Moves between states:
state | ξ ζ δ
Q19 | Q967 Q201 Q392
Q370 | Q108 Q798 Q512
Q192 | Q976 Q39 Q746
Q504 | Q290 Q167 Q875
Q719 | Q577 Q394 Q480
Q961 | Q140 Q583 Q504
Q222 | Q19 Q392 Q830
Q572 | Q192 Q512 Q544
Q22 | Q830 Q140 Q830
Q242 | Q440 Q929 Q19
Q489 | Q495 Q393 Q474
Q798 | Q441 Q421 Q68
Q39 | Q135 Q22 Q242
Q421 | Q912 Q947 Q370
Q201 | Q572 Q242 Q22
Q678 | Q881 Q50 Q415
Q912 | Q14 Q146 Q218
Q140 | Q435 Q392 Q290
Q415 | Q470 Q146 Q349
Q583 | Q435 Q471 Q135
Q968 | Q961 Q914 Q140
Q441 | Q370 Q365 Q637
Q544 | Q440 Q976 Q583
Q218 | Q489 Q382 Q577
Q639 | Q415 Q393 Q458
Q557 | Q14 Q637 Q365
Q577 | Q470 Q495 Q798
Q349 | Q568 Q912 Q361
Q526 | Q382 Q881 Q489
Q458 | Q188 Q470 Q526
Q568 | Q912 Q393 Q538
Q290 | Q727 Q664 Q853
Q146 | Q480 Q218 Q349
Q108 | Q68 Q441 Q557
Q167 | Q664 Q961 Q727
Q664 | Q504 Q140 Q230
Q512 | Q512 Q68 Q976
Q398 | Q557 Q361 Q68
Q629 | Q130 Q349 Q398
Q830 | Q392 Q967 Q167
Q495 | Q719 Q218 Q146
Q280 | Q242 Q135 Q875
Q947 | Q912 Q538 Q912
Q228 | Q39 Q583 Q280
Q392 | Q471 Q22 Q664
Q538 | Q398 Q130 Q421
Q967 | Q497 Q222 Q727
Q853 | Q149 Q230 Q914
Q881 | Q394 Q914 Q470
Q440 | Q727 Q280 Q967
Q976 | Q497 Q572 Q471
Q135 | Q929 Q228 Q497
Q361 | Q538 Q349 Q568
Q875 | Q853 Q727 Q39
Q435 | Q544 Q497 Q929
Q14 | Q349 Q480 Q130
Q497 | Q544 Q361 Q192
Q480 | Q912 Q474 Q568
Q188 | Q489 Q482 Q382
Q463 | Q914 Q149 Q678
Q482 | Q458 Q415 Q717
Q365 | Q798 Q228 Q108
Q717 | Q188 Q482 Q629
Q739 | Q463 Q853 Q968
Q230 | Q875 Q290 Q222
Q68 | Q637 Q370 Q572
Q556 | Q583 Q746 Q39
Q149 | Q739 Q875 Q853
Q746 | Q746 Q201 Q435
Q474 | Q146 Q678 Q14
Q470 | Q482 Q639 Q811
Q382 | Q393 Q14 Q495
Q471 | Q556 Q544 Q68
Q811 | Q717 Q458 Q393
Q227 | Q637 Q398 Q441
Q637 | Q512 Q108 Q192
Q394 | Q881 Q811 Q482
Q727 | Q230 Q504 Q149
Q50 | Q968 Q463 Q394
Q393 | Q482 Q526 Q719
Q130 | Q361 Q568 Q947
Q929 | Q727 Q556 Q201
Q914 | Q393 Q739 Q881

In the rows, 57 means zero.

The rows follow the links: the fewer symbols apart two states are, the more alike their rows tend to be.

Each row is also shifted at random along 7 hidden directions that mean nothing.

Some states, each with a row of numbers:
Q463: 42 58 74 61 58 56 52 58 42 46 47 40 42 63 60 51 42 51 48 72 60 48 62 56 60 62 66 62 60 53 56 60 62 43 61 56 63 60 60 56 62 79 58 57 64
Q474: 50 59 44 61 58 48 66 75 63 60 64 57 42 68 65 68 49 65 42 64 61 38 60 44 49 64 68 59 47 55 68 59 46 55 53 66 51 57 65 62 63 65 46 49 56
Q349: 53 58 47 63 46 40 45 49 62 62 75 47 53 56 54 50 41 64 48 54 53 67 59 56 63 43 62 76 29 54 48 72 54 55 61 59 68 38 57 54 64 46 51 63 45
Q230: 66 46 64 51 62 64 69 63 64 56 67 57 56 53 57 59 68 54 60 58 54 56 56 65 60 59 45 59 65 59 60 42 50 59 50 48 59 54 58 43 54 50 61 59 65
Q382: 54 61 52 53 60 59 70 69 45 64 47 62 47 60 56 65 55 56 47 61 49 47 62 55 45 67 66 45 57 61 67 58 49 52 63 65 60 64 63 53 55 53 44 53 53
Q280: 40 54 63 69 61 53 59 63 63 67 62 44 61 44 60 58 45 55 48 54 54 52 68 47 64 52 55 69 56 53 59 60 59 51 62 63 51 70 48 63 52 57 62 62 52
Q678: 53 66 60 66 63 51 42 35 47 34 54 51 46 67 52 52 56 71 72 78 69 65 37 65 54 55 57 58 52 59 53 51 58 59 52 47 67 44 56 51 63 69 62 59 58
Q192: 49 43 49 55 53 61 61 73 62 65 57 54 49 56 66 56 67 50 40 51 54 40 61 44 63 61 65 50 57 45 67 55 62 59 66 72 46 63 67 59 47 60 66 52 61
Q228: 59 55 58 71 65 56 55 59 62 60 60 45 60 48 57 57 55 56 54 58 57 56 60 50 63 49 61 66 58 52 57 54 61 55 61 64 49 68 50 62 55 61 67 60 50
Q227: 44 60 59 54 48 69 59 45 54 35 54 69 88 57 39 48 70 57 61 32 42 71 51 64 53 59 50 53 50 57 52 62 65 64 65 47 71 49 47 67 58 49 47 47 43
Q976: 45 50 48 56 51 56 42 53 58 49 55 61 60 59 60 58 70 64 62 56 63 56 49 55 65 56 56 56 53 42 58 57 62 58 62 56 50 53 58 64 49 61 63 53 55
Q947: 38 70 61 45 62 52 57 47 38 75 60 61 36 58 56 48 37 39 60 63 62 66 63 58 74 42 58 68 61 66 56 54 63 51 57 63 66 57 70 46 67 42 53 67 56
Q637: 20 61 61 33 56 56 63 41 50 73 49 67 63 55 53 46 49 45 56 33 40 68 61 52 67 50 50 63 69 65 48 62 75 67 53 52 64 60 53 63 52 42 54 61 51
Q504: 69 43 61 45 53 60 67 63 69 66 66 59 64 49 60 60 67 53 53 47 47 57 63 65 58 60 46 58 64 59 54 49 49 59 49 46 58 55 55 45 53 45 57 57 61
Q568: 65 66 51 71 46 50 44 61 56 45 62 56 64 62 53 59 48 61 54 62 69 58 59 56 56 54 66 64 37 46 55 69 50 43 62 60 55 49 57 67 73 65 44 51 48
Q798: 56 53 47 52 71 64 73 63 56 55 62 55 44 70 50 53 66 53 57 53 51 56 47 48 61 52 62 64 58 56 62 43 65 72 57 69 61 50 65 52 58 56 60 61 54
Q435: 33 51 57 51 60 61 59 67 56 70 55 62 47 51 68 60 63 49 53 60 63 42 61 47 69 62 53 50 67 52 71 47 60 53 60 66 44 71 67 57 46 54 65 57 65
Q135: 44 68 68 64 54 49 41 39 52 62 45 58 77 37 57 57 43 53 62 51 60 66 69 59 65 49 53 61 67 57 48 70 63 43 59 48 49 79 40 75 56 58 57 57 47
Q480: 36 68 55 57 55 52 55 45 43 48 59 67 57 60 52 59 49 62 60 58 59 61 55 63 56 56 55 59 47 60 63 62 51 50 62 52 68 54 60 59 63 48 42 52 47
Q556: 25 55 61 61 50 55 45 47 55 58 52 57 71 42 61 56 54 59 55 50 56 56 64 55 65 55 51 58 55 49 59 67 61 48 66 54 52 68 49 71 46 53 60 54 51
Q108: 54 56 59 53 67 65 63 56 43 51 50 52 49 67 48 50 57 48 60 56 53 60 52 51 65 49 63 66 61 52 55 53 72 60 64 67 63 57 60 56 58 63 59 62 52
Q130: 65 57 52 64 51 58 55 57 52 52 72 52 49 59 49 46 56 52 50 59 55 62 56 63 64 50 63 61 34 56 60 57 55 54 70 65 71 39 67 44 65 45 54 58 51
Q394: 69 63 52 57 51 43 49 50 74 61 51 58 64 56 57 56 54 71 53 52 52 60 51 57 38 64 58 46 54 69 42 63 51 69 39 45 55 51 44 59 59 60 53 52 57
Q577: 47 52 44 41 56 37 71 57 66 90 63 53 45 56 64 60 40 63 33 41 33 56 69 45 51 51 65 66 53 66 51 69 52 70 49 60 62 57 55 52 52 41 50 62 49
Q441: 76 52 43 53 50 57 73 81 85 64 57 57 73 61 59 60 61 51 36 30 44 44 66 39 47 61 67 56 58 56 49 63 59 70 47 62 42 61 49 75 64 67 50 45 53
Q365: 45 55 59 56 61 68 72 59 54 49 56 56 66 60 45 50 64 51 51 40 42 59 56 53 57 56 58 59 55 57 61 56 66 64 67 62 66 57 53 59 56 52 55 54 48
Q482: 61 61 57 60 59 50 47 56 50 65 49 49 49 57 49 54 49 66 58 65 53 64 52 55 50 59 62 56 46 56 48 62 55 56 59 63 64 49 53 50 51 55 55 68 53
Q392: 71 46 59 54 49 71 63 57 51 41 58 58 62 56 60 54 62 48 64 53 58 52 58 64 49 55 46 43 61 58 66 58 52 53 64 55 53 56 61 52 51 55 63 52 68
Q68: 38 57 60 31 50 73 76 54 54 62 45 82 74 53 49 47 74 37 50 24 37 58 60 60 55 67 51 35 72 71 59 52 67 69 59 50 63 64 59 60 51 38 48 44 56
Q140: 71 38 64 46 50 59 56 55 48 59 60 43 46 55 66 54 51 45 53 60 51 56 66 64 64 48 55 62 62 52 54 62 57 49 62 55 60 54 63 43 51 55 67 64 68
Q719: 69 57 43 58 52 36 50 44 63 66 60 49 52 59 60 62 44 72 47 55 47 64 58 56 46 48 68 66 46 59 45 73 50 63 51 53 62 50 49 55 60 54 52 60 45

Start, symbols taken left to right, then the state you end at.
Answers are names.
79 64 49 67 60 44 40 58 65 59 50 51 56 61 51 61 55 76 65 69 64 63 45 53 44 59 63 56 48 53 43 58 52 60 46 58 51 47 46 58 59 67 57 64 54
ζ ξ ξ ζ: Q393
40 69 66 52 67 59 57 62 30 69 35 59 41 58 50 60 44 54 62 74 57 57 58 54 55 65 62 51 62 58 59 56 59 44 63 68 61 66 60 52 50 55 49 67 56
δ ζ ξ ζ: Q912
24 72 59 48 63 58 61 62 52 74 60 71 46 57 49 49 49 49 64 58 62 62 54 52 65 59 49 57 53 67 59 45 59 58 51 64 63 51 66 51 59 38 49 66 58
ξ ζ δ δ: Q421
32 57 58 50 52 57 43 43 51 54 47 69 68 51 60 58 61 57 70 54 65 58 54 56 66 56 48 54 66 48 57 59 64 52 58 50 48 66 54 70 49 57 59 54 57
δ ξ ξ δ ζ: Q572
71 44 50 52 57 71 61 62 42 45 51 53 43 67 53 50 76 44 52 59 51 52 50 58 63 56 69 50 58 44 64 49 67 59 74 70 62 50 72 47 52 63 66 55 59
ξ δ δ ξ δ: Q39
75 47 62 70 63 62 59 65 67 44 68 45 63 54 54 63 70 63 58 65 59 56 54 63 59 59 55 65 54 47 59 46 50 52 58 52 57 54 52 50 59 65 63 57 56
ξ ξ ζ ξ ξ: Q149
51 50 56 57 58 71 68 63 57 54 59 64 55 51 63 54 68 48 58 53 61 43 56 54 54 61 47 37 64 63 76 47 56 60 61 63 46 68 66 56 45 50 67 50 67
ζ ξ ξ ξ δ: Q222
51 46 59 69 56 70 58 70 51 46 55 53 59 49 58 59 75 53 50 61 59 44 59 57 63 65 60 48 54 42 72 51 57 46 77 67 52 66 63 58 47 61 64 50 56
δ δ ξ ξ ζ: Q280
69 47 58 57 63 62 59 62 69 46 69 58 61 59 57 66 73 67 70 64 65 58 46 64 59 61 43 65 58 49 58 40 49 59 45 46 54 47 55 49 56 58 60 58 64
δ ζ δ ζ ζ ζ: Q140
62 62 48 63 54 57 64 77 70 57 57 65 59 60 53 62 66 68 47 55 55 46 51 51 36 77 60 37 44 63 62 53 43 63 52 61 55 50 57 57 56 56 45 48 58
δ ζ ξ δ ζ: Q568
56 58 49 60 63 60 64 55 38 47 57 57 42 65 53 64 60 64 56 69 55 55 52 62 53 58 65 56 48 54 70 55 50 51 70 64 69 54 67 47 56 52 50 56 49
δ ξ ξ ζ ζ ζ: Q218
31 72 54 45 57 46 58 49 52 74 59 70 51 57 60 59 37 51 57 54 61 61 64 54 64 50 54 64 59 67 56 61 56 54 49 54 59 60 61 61 67 44 43 58 52
ζ δ δ δ: Q568
61 65 56 46 54 56 59 55 55 73 57 61 54 57 51 45 49 37 53 45 53 66 62 54 66 47 62 60 59 65 47 55 67 62 53 62 60 54 62 54 67 47 54 60 54
ζ ξ ζ δ: Q947
49 47 48 54 49 45 52 63 74 79 60 53 55 47 74 58 51 54 40 47 56 44 69 42 63 54 60 56 59 52 55 66 59 60 54 62 37 68 57 66 49 57 67 55 60
ζ ξ ξ δ ξ: Q746
